[128 = 0]

[ 69 181 118 142 125 114 148 148 157 145 124 173 159 127 148  89 148 133
 132 106 124 132 118 174 124 117 134 111 134 122 112 124 140  65 134 208
 140 112 102 113 115 111 131 157 130 111]	K + N
[ 26 144 132 107 116  91 138 119 120 160 128 133 109 117 131 105 116 128
 123 131  93 151 131 115 145 159 114 110 150 145 159 114 176 148 124 210
 111 143 107  86 108 133 115 143 120 123]	K + F
[ 68 137 147 118 149  94 125 123 115  96 120 143 111 131 149 144 135 144
 107 102 151  92 126 103 128 141 134 141 122 131 110 145  88 105 119 156
 155 120 128 128 122 132 143 141 127 113]	H + A
[ 36 183 121 129 129  84 122 129 138 123 141 141 137 115 163  66 153 150
 103  91 135 117 127 115 147 134 125 129  86 120 110 137 133  71 124 229
 167 124 107  94 102  87 126 146 159 118]	K + A
[  4 190 124 122 126  82 126 113 121 153 124 126 131  91 178  85 123 139
 127 103 115 131 127  92 160 156 123 127 123 142 127 110 137 142  94 232
 139 133 110  99 106  92 120 149 150 102]	K + W
[ 52 122 127 119 144 137 128 109 124 127 121 155 106 122 141 135 127 135
  91 147 128 100 143 113 134 160 133 139 104 131 137 144 102 102 129 210
 132 112  90 116 137 131 123 134 118 114]	H + B
[103 172 123 158 136 104 124 117 136  96 119 148 139 142 134  90 143 139
 123  53 142 118 121 148 138 127 143 161 115 110 121 124 100  60 126 168
 182 134 115 103 115 119 143 140 138 113]	K + A
[ 63 145 115 128 141  70 106 114 129 122 142 158 134 103 140  95 150 158
  75 131 121 124 123 122 147 159 140 137  94 139 115 147 135  65 132 178
 141 114  76  94 105 130 127 147 101  86]	H + F
[ 48 194 120 126 128  65 131 106 137 127 117 121 148 111 156  87 150 132
 136  82 140 107 124 115 146 135 113 139 116 118 125 124 141  99 111 228
 148 125 109  96 108  84 131 142 171 104]	K + A
[ 70 172 120 141 128  91 126 129 135 108 107 127 175 106 147  83 136 136
 138  86 114 133 106 145 152 141 129 125 125 144 120 127 186  64 124 151
 159 140  80  96  97 116 120 152  59  93]	K + F
[ 56 186 126 137 134 146 136 103 136  91 132 142 130 145 141 140 122 131
 147  99 162 121 117 161 139 140 151 101 152 118 124 107 115  76 142 199
 156 142 110 109  97 135 133 136 148 107]	K + B
[ 55 181 115 146 107  94 139 130 137 132 124 147 141 127 171  82 170 141
 143  64 128 119  99 159 142 128 130 117  96 125 113 133 111  61 123 191
 158 115  95 112 102  83 140 146 146  94]	K + A
[ 42 199 112 146 117  98 133 119 140 125 130 139 158 117 167  89 153 142
 124  97 117 122 116 165 150 113 130 122 122 141 122 106 160  83 122 214
 160 131 110  91 111  94 133 142 154  97]	K + A
[ 38 167 121 132 125 110 143 125 118 130 116 116 147 101 147 126 112 137
 145 102 109 143 122 124 147 119 128 106 174 136 112 104 170 144 128 175
 134 156  97 104 106 109 162 132 139 105]	K + F
[ 61 185 122 144 117  92 128 115 133 135 140 145 161 118 145  90 138 134
 133 103 114 109 126 132 134 112 130 122 139 127 111 130 149 102 123 186
 142 120 117 115 121 102 152 128 129 111]	K + A
[ 57 195 138 147 119 118 139 118 145 130 143 143 144 121 136  80 137 117
 142  98 122 125 119 144 135  87 120 129 158 131 122 112 141  93 136 209
 151 137 130  99 115  77 154 141 157 123]	K + A
[ 23 186 127 141 124  97 126 123 134 121 124 102 154 111 181 119 147 131
 138  94 138 136 104 178 161 140 121 122 132 134 138 114 133  52  94 199
 138 139  90  96  98 106 130 143 140  61]	K + B
[ 52 161 138 146 131  96 124 121 138 118 142 125 126 122 163 103 147 156
 104  90 151 112 128 132 145 139 148 136 131 127 134 131 121 101  97 223
 154 123 109 105 120  90 130 142 180  99]	K + A
[ 62 100 148 116 137 107 101 110 119 139 145 139 100 121 155 109 152 126
  75 126 153  98 150  76 137 162 116 154  82 137 112 153  87 110  97 190
 148 119 120 116 119 121 138 120 135 102]	H + A
[ 38 164 112 142 126  78 110 138 126 143 128 129 145 114 146 109 142 183
  89 119 118 131 113 136 161 154 111 153  97 134 151 134 140  75 114 211
 129 127 105 102 101  98 113 139 149  82]	K + B
[ 70 178 140 113 114 127 144 114 104 181 133 119 143 122 135 123  94  94
 151 121  94 128 152  62 130 116  79 114 202 132 140  94 195 217 126 210
  93 142 157 123 128  90 139 152 148 136]	K + A
[ 42 182 115 121 129  88 123 125 120 130 117 137 153 102 145  84 128 134
 120  99 102 133 120 125 151 153 116 120 124 151 114 127 191  98 132 167
 153 133  96 102 112  97 126 144 103 106]	K + F
[ 27 172 113 158 125  90 132 147 149  98 133 152 147 115 160  90 148 142
 133  64 146 130 117 181 155 113 129 136 109 114 130 116 132  77 142 219
 181 135 106 105  89  88 135 137 201  64]	K + A
[  6 148 124 116 133 107 153 156 130 119 115 133 145  79 167 110 128 118
 111 116 101 158 129  67 152 158 122 115 131 139 153 107 138 143 121 195
 143 122 113 112 117 101 130 146 140 131]	K + F
[ 38 178 119 148 142  98 146 120 131 120 132 146 142 103 154 112 125 141
 126  94 107 151 113 147 147 136 137 113 148 139 118 128 152  82 123 202
 178 160  82  99  88 102 131 128 119 112]	K + F
[ 29 188 133 145 119 112 130 120 141 134 134 100 142 107 153 133 116 115
 149 140 172 130 135 160 141 125 102 134 221 105 152 104 142  83 127 217
 143 141 105 103 124  87 120 135 146 104]	K + B
[ 69 184 116 143 126  92 142 131 121 135 126 127 145 117 159  90 129 130
 131  86 111 109 128 112 157 107 114 116 121 128 121 134 147 110 113 191
 150 126 130 115 120  78 138 148 133 119]	K + A
